lh-tl: [  8  -1  12  -9  -2  -5 -40 -11   1  -7   0  -3  -3  28  -4   3  -2  17
  16  -2   2  11  -3 -13 -21 -11   1  -3   6  -8  12   0 -12  15  14  -8
  -6  13 -16   5 -18  10  -1  11  16   2  -4]
mz-hn: [  1   0   8  -5  -3 -16  -5 -21 -12 -21  -7  11   8 -22  -7  -3  -2   0
  10  11  -2  -7 -14   5   5  -2   0  -2  -4  14  15  11  15   8  24   0
   4  -9  -3  -4   9   6  -2 -19  -8  -7   4]
lq-ct: [ -1   0  18  -9   5  15   8   0   6  -2   9  -8 -18   5   3  -4 -17  -3
 -15  -1   2  -5  10  -9  17 -12  -3   8 -12  -7  -5  10   0 -14 -15   9
  -3   8 -23   7  -2 -15   3  -2   6  -1  -1]
fm-hl: [ -9 -15 -14   7  -6  -6 -33 -21   2  -7 -10  15  -7  -5  31  -2   4  -5
 -12   5 -23  28   0 -25 -40 -25  -2 -27  -9   5  -3   0  17  19  -6  -2
   6  11 -10  10   4  -5  13   3   2  -4   7]
lq-ct: [ -2 -10  21 -11  12 -14   2 -10   7   2  19   6   7  13  13   6  -5  11
   6   8   2 -14  -6 -12  29   6 -16 -19  14 -20   1  14 -10   1   4   7
 -21  22   2 -14  -2 -21   7  18   4   8 -20]
bz-fz: [ 10 -10  12   0 -16   4 -10  -7   1  -4  -4   2  -1   4   2   0  -2  -3
  -2   6  -8   1   0  -9   1  -8  -2  -1  13   7  12   9   3  -3  -4   3
  -7  -6  -2  10   7  -1   6  -5   2  -3   9]
zz-lc: [-11  -3   5   5 -11   6   8  -1 -11   3 -13 -19  -3  -7  10   0  16   4
 -21 -23  12  12 -11   0   8 -12  17   6   9  -9   5  26 -11  16  -5   9
  -3  10 -12   8  11 -16   7 -21   0 -29  18]
fm-hl: [  0 -10   2  16  11   0 -15  -6  17   7  -5  -2   3  23  -9  12  17 -11
  -4   0  18   4  -3   8   0   9 -14   1  -4  27  -7  -6  -1 -16   8  -2
   4   8   2 -10   5 -13   3  10   1  12 -11]
nt-cd: [ 20  13  14 -12  25 -19  14  -1  12  -7   2  10   8  14  18   0 -16  22
   0  -6   1  -8  -1   0  -8  15  -2  -5   7  -8 -13  17  11  -3   3  -8
 -10   7 -10  26 -10 -21  16   8  20  -5  15]
[ 13  -4  -6   2  -6  -8  -9  -8  10  -5 -14   5   9   2  -4  -9  19   1
  -3  -7  -3  13   7  18  -6   3  12   4   3   9  -5 -10  -2  10  11  -2
  13   3  -2  -5 -15  15  -4  -8   3  -6  -6]  lq-ct
[  9  -4   3   8  -3  -9   3  -9  -2 -15  -7   6  -4 -18  10   3   7   2
  11   2 -11  -4 -10  -4  -2  -6   2   3  -1   2   8   1   5  -8  13  -5
  -7   1   4   0  -4   1  -4   3 -14 -10  -1]  mz-hn
rm-sd: [ 15 -15  18  18 -10  -1  13 -15  11  12  10   5   8  20   5   4  12   0
  -7  11  10   9  -1   0 -22   3  -8  10  22  -7   2   0  -8  -2 -21  -8
  14  -2  30  -7  18 -13  -6  -3   1  -3   4]
[ -1 -11  -2  17  17  -2 -25 -10  12   3 -13 -12  13  18   3  12  15  -3
  -3   4  21  13 -11   1 -13   6  -5   0  -3  22   6 -11  12 -19   1   1
  -1   9   0 -13  -5 -14  -1   8  -3  20 -24]  fm-hl
qd-pb: [ 28   1  -9   1  -1  27  -8   8  11   2 -14   9 -27  -3 -19  -9  -1  -2
  19 -17   3  10  -8  17 -11   9   5 -22   0   8  15   0   2   3  -5  -8
   8   4   9   9   7  -4   6   4  -4   0 -16]
mq-hh: [ -5  -3   2  -3  -1  12  -3 -18  -2   4   3   4   8   2  -1   7   4  -4
   0  -7  -7   1  -7   6   2   7   4  -8  -6   9  -9   2  -1  11  -2   1
   6  -2   2   0   5  -3  -1   6  -1  -8  15]
[  1  -3   4  -3 -11   3  -5   3  -9  -1  13  -4  11  -8  -1 -10 -20  -9
   2  10  -7   4  -8  -4   0  19  -6 -10  -4   2   0   6   4   7   2   2
   9  -4  -7   7   8   1   0  -3   7 -12   3]  mz-hn
zz-lc: [  3  11  -9  -9  25 -14 -20 -16  18 -10   1  39   5  -8 -21  -5 -10  -6
  18   3  -9 -13   5  -7 -22  -4   1   1  -4   1  -7 -27  -1  -3  -1  -7
  13  21  -4   2   1  -2  -8  28  21  14  -5]
[ 17 -12  -1  -2  -5   6  -8  -4  -7 -11  -4   7   0   4  -4   3  -7   3
  -6  14 -11   0  11 -13   0  -5 -10 -14  20   2  -3  12   0  -9   5   1
 -18   2   3  10  15   1   9  -3   8  -3  11]  bz-fz
rm-sd: [-18  -9  -4  -6   1   6 -10  18  -9 -11 -24 -18 -25  -8   9 -10  -4  -9
   7 -17  -9  -5  -3  -9  30 -14  -2 -22 -23   9  -6  12  -6  -5  36   3
  -1 -13  -9 -26 -32   8  -5 -26   1 -10 -14]
jq-bb: [  6  -5  -3  13  16  -5   3  -3  13  -4  15  -1  -1  -7   2   6 -15 -12
   9 -15  16 -10  -5  -3  -4 -17   2   6   5   9   2   1  13  -3  -5  -5
   1 -17 -13  -8  11   3  -4  -9  -2   5 -14]
[  8   7  -4  -8   6  -4   1 -10   1   4   0  -1   7   4  -1   1 -11   8
  -9   3  -5  -6  -1 -12  15  10 -11   7   8   4   5   8   9   7  13  -2
   2  -7  -2   3   7   9  -1 -13   0  -1  14]  mz-hn
[  6   0 -13   0  -4   5  -9  13 -15 -18  -4  -3   0 -21 -10 -14  21 -10
 -29 -15 -10  20  14  28 -11   0   3  25   1   6 -12 -23  -7   5   3  -4
  39   0 -23 -10 -31  19 -16 -16  11   7  10]  lq-ct
[-12   5  -4 -12 -20  -6  -6  14 -37  15 -18   4   2   9  -2  -8  29  14
   0  43 -16  12   3  -8  11  42  -5 -27 -16 -18  -3   4  -8   9   3   4
 -17  27  29  21  -9  12  16  11  11 -17  46]  jq-bb
[ -6   2  -9  15 -18 -11  15  17 -10  -4 -11  -9  -1  16 -14 -17 -27  -7
  29  -8 -12 -11 -21 -24 -31   3  -4  -6 -10  23  -2 -11  18 -15  25   2
   0  -1  17  37 -12   9  -2  10 -15 -24  -2]  rm-sd
[-27 -18  -8  19 -32  16  -2  10 -16   3  -7  -8 -10 -20 -27   0  30 -27
   4   6 -10   9 -14  -1  18 -27  -1  -1 -18  13  12  -9 -15  18 -12   2
   4  -6   4 -25  -2  20 -29  -1 -22   0 -23]  nt-cd
qd-pb: [ -1   7   3   0 -12  31   9  28  -7  13  20  11  12   7   6   9 -23  -5
   9  18  15  12   3  -2   2  -6 -11   9  14 -19  12  10  10  -3   2  32
  -9  10 -11   5  14  18  11 -11   0  23   9]
[  8   1 -11  -7   8  -5   5   6  13   2  -3   2  -3  -4   4  -9   1 -12
  -8  -5   0   1   5  -5   1   0  10 -10  -8  -3   1   0   0  -3  -1  -8
 -14  -5   3   7   1  -2   4   3   3  -1   0]  lh-tl
[ 36 -33  29  -7 -11  25 -35  -3 -15 -41 -22  -6  -8   4   0  -5 -21   3
 -15  43 -23   6  16 -15 -10 -39 -35 -41  48  16  22  11  14 -20   6  -3
 -18   4  13  23  36   0  14 -12  23  -6  29]  bz-fz
[  2   7   5   9  -2  12  -6 -11  -6  -3   2  -2   0  -7   4  -6  -3  -1
   7  -2  -3 -11   0  -2   0   4   2  -7   0   5 -11   0  -4   3  -3   3
   9   1   1   3   5   9  10   0  -1  -6   4]  mq-hh
bz-fz: [-16  22 -16  -2   8 -15  15   5   9  18   9  -1   5  -6  -3  -1   4   6
  -2 -14   4  -9  -5   9   8  22   9  12  -8 -12  -8  -7  -4  -3  -7  -4
   9   0  -6  -8 -17   2 -10   5  -9  -1 -12]
[  8   1   0 -28  19   9 -13  -7   7  -4   0  -2 -12 -20  16  10  22  -2
 -39   1  19   6  13  23  37  -2  11  -9  -3 -23   6  10  -7   9 -22  -9
   0  -7 -30 -41   0  -8   9 -18  13  20   2]  rm-sd
[ -2 -13  16   4   0  -8   3  -4  -1  31   1 -13  -4  21   5   8 -20  21
  32   8  -2 -22  -7 -29  13  -1 -11 -19   9  12  -8  31 -10  -5  11   6
 -22  12   3  16  23   2  25   1  -9  -3   4]  lq-ct
[  4  -3   0  11 -13 -21  -5  10   5 -17  -9  10   7  -9   2  -8  -1  -5
   6   9   2   0   1   5   0  -9  -5  -7  -1  23  -6  -4  12  -5   6  -3
   3  -8   2  11  -9   7   4   9 -15   1  -4]  mz-hn
[-15   9 -12   8   4  -8   0   3   7   8   9   2  -1  -3   3  -7   9   4
   6   4   8   4   2   5  -1   7   7   8 -18  -6  -9   7  -2   3   7   2
   3  -3   5 -15  -1   2  -9   0  -4   4  -5]  bz-fz
[-34  16  14   1  -5  25  23  16 -45  -1   5  30  23   5  -1  14   5  20
 -14   3   4   0 -12  21  -6   0 -27   3  -5 -18 -16   2  10   3  -2  10
   1   7  10   6  -1 -13 -19  -7  -7   2  23]  lh-tl
[  4 -13   8   8  -7 -15  -8  16 -16 -12   0   9   3 -21   4  -6   3 -14
  18   0   0  -1  -9  10  -2   1   7   4 -15   8  -7  -6  11   5  -1   7
  -2  -2   2  10  -7 -14  -8  11 -19  -8  -8]  mz-hn
[ 30 -30  27  -6  -9  14 -26  -4 -12 -28 -23  -6 -11  11  -2   8 -18   3
  -8  41 -20   8  16 -11 -10 -34 -24 -33  34   6  14   9  13 -11   7   3
 -17  -2   3  18  27  -5  15  -7  23  -3  24]  bz-fz
jc-jp: [  6   3  13   2  31 -18  12 -14  19 -19  10  14   4  18  18   3   0  -7
   1   2 -12  -3  24   5 -15 -28 -21 -24 -18  -2  13 -18   8   7  19  -1
 -15   3  -4   3  -3 -14   7  -1  19   5 -12]
[ -1   3  -3  -4   2   2  -5  -4  -2   0   0  -8  -1  -7   1  -3  -3  -5
  -1  -2  -4  -5   5   6   7   4  -1  -3  -7   0  -7   0   2  -3   9  -4
 -12  -6  -6  -5  -6   6  -2  -3   2   0  -7]  rm-sd
jc-jp: [ -4 -11  -3   5  25  -9   4  -2  -1   0  -1  11   2   6  -5   3   4   3
  -5   5  -1   7   2  14  10  -4  -2 -23 -26 -10   6  -8   9   4  12   6
  -8  -3 -11  -9 -13  -3  -8  -8  22  18 -11]
lh-tl: [  8   2   1 -13  -4   3 -11 -10  17 -12 -11 -21   1  -8  -3  20  -5  -4
 -11   0   1   0   0 -10  10 -19 -15  -6   6   6   3 -17   1  19  -4  -3
  -1   9   7  -4 -14   6   9  -1   4  13 -15]
[  6   4  14  12 -24   1   5 -11  14  -8  12  -1  16  -7  -1  21  -2   2
 -13  -5   6  10  -1   0   7 -17  -4  -7  13   8   2 -17 -19  12  -2 -23
  -1   2   9   2 -21 -25  -5 -12  -2   4  10]  jc-jp
[ 11  -1 -11  -2   1   4  -2  11   1 -10  -1   4   6 -14  -3   6  12  -6
  -4   3   5   3   1   5 -15  -2  16   7  -7   3  -1  -7  -3   9  -7  -9
  20 -10  -3   6 -13  12  -7 -12   6   1   1]  lq-ct
[-13   8   6  -8  15  -3   6 -11  -1 -14  -9 -21   4  -6   3  -1  -9   8
  10   0 -11  -8  -8   8  -8  -9  -6   6   3  -9   2  10  13  -5  -2  -8
   4  -3  -8  -8  -4  -5 -12   1  13  19   5]  fm-hl
[ 21 -13  14  18 -14   6 -15 -21  -1   0   1 -16  -8  15  -8 -10   0   1
  20   4   0  -5   4   1  -7 -11  -5   0  -8  12   4   1  -8  -2   0  10
  22  -8 -14  -7  10  10 -14  -1  -1   1 -16]  lh-tl
[ 40 -33  38 -12  -7  23 -34 -10 -11 -35 -23   2  -6   2  -8  11 -27  -6
   0  38 -24   4  18 -16 -15 -39 -28 -36  48  10  16  24   6 -15  17  -3
 -32  -2  16  17  29 -15  19 -14  17  -5  32]  bz-fz
[-26  26   2 -26 -11   3   3  -7   1 -10  -7 -21   5 -25  -2  45   5  10
 -30   0   9   8 -11   3   2 -20 -21  -9  20 -14  -6  -7  22  18  -4 -18
 -34  21   1  -6 -23  -7   9  10  18  32   5]  lh-tl
[  1   0  -4   4   8 -16 -22 -11  -1  -1 -12 -11  10   7  10  20  -2   2
  -5   7  11   5  -9  -6 -24   3 -10   3   2  15  -5  -3  -1 -16   8  -4
   0   8  -3  -2   1 -21   0   5  -3  19 -10]  fm-hl
[ 12   6  -1 -12   2   9   5   1  19 -25  10   1  10  -3  -4   7 -15   7
  13  -1  -4  -5  15  -1  -6  10  -3   4  -8   2 -11 -18 -12  -6  10  -5
   4  -1   2  -1   8  12   2  17  19  26  22]  zz-lc
[-12   6  -6   3   3  -4  13   6  -3  14   2   2   0  -7   0  -5   5   9
  10 -12  15  -7  -5   7   9  14  10   9 -15  -1  -5  -7  -8  -1  -3   1
  15   4  -2  -5  -6   5  -7   2 -11   1   0]  bz-fz
[ -1   7   8 -18   4  15   4   1  -6  -9  12 -11 -16 -22  -1  -9  -9  -6
 -21  -1   8   4   2   1  15  -3 -10  14  -2 -12   0   3   2 -14   4   5
  -1  14 -23  -5 -12 -14 -11   0   6  -3  -1]  lq-ct
jq-bb: [  15  -19   11   35   40   12   16  -16   92  -28   33   18  -12  -36
  -15   22  -64  -39   11  -86   29  -24  -17    8  -19  -80    3   38
   26   30   14    0   12   -2   -1  -13   28  -45  -50  -44   25   -5
  -13  -36  -23   41 -103]
[-19   9  19   6  -8   7  22   3 -33   4   7   3  23  -2  -8  13  -2  16
 -12  -6   8   4  -4  10  -1  -6 -28   5  -8  -6 -17   2   9  10  -5  12
   2   4   2  -2   0 -15  -9  -1  -3   5   5]  lh-tl
[-23  12 -15   0   8  -7   9   6   5  19   7   5  -1  -6  -4  -7   9  -4
  -6 -21  11  -7  -7   3   7  18  13  12 -21  -5 -14 -12  -3  13  -4   2
  10  -2  -5 -13 -14   7  -5  10  -6   3  -7]  bz-fz
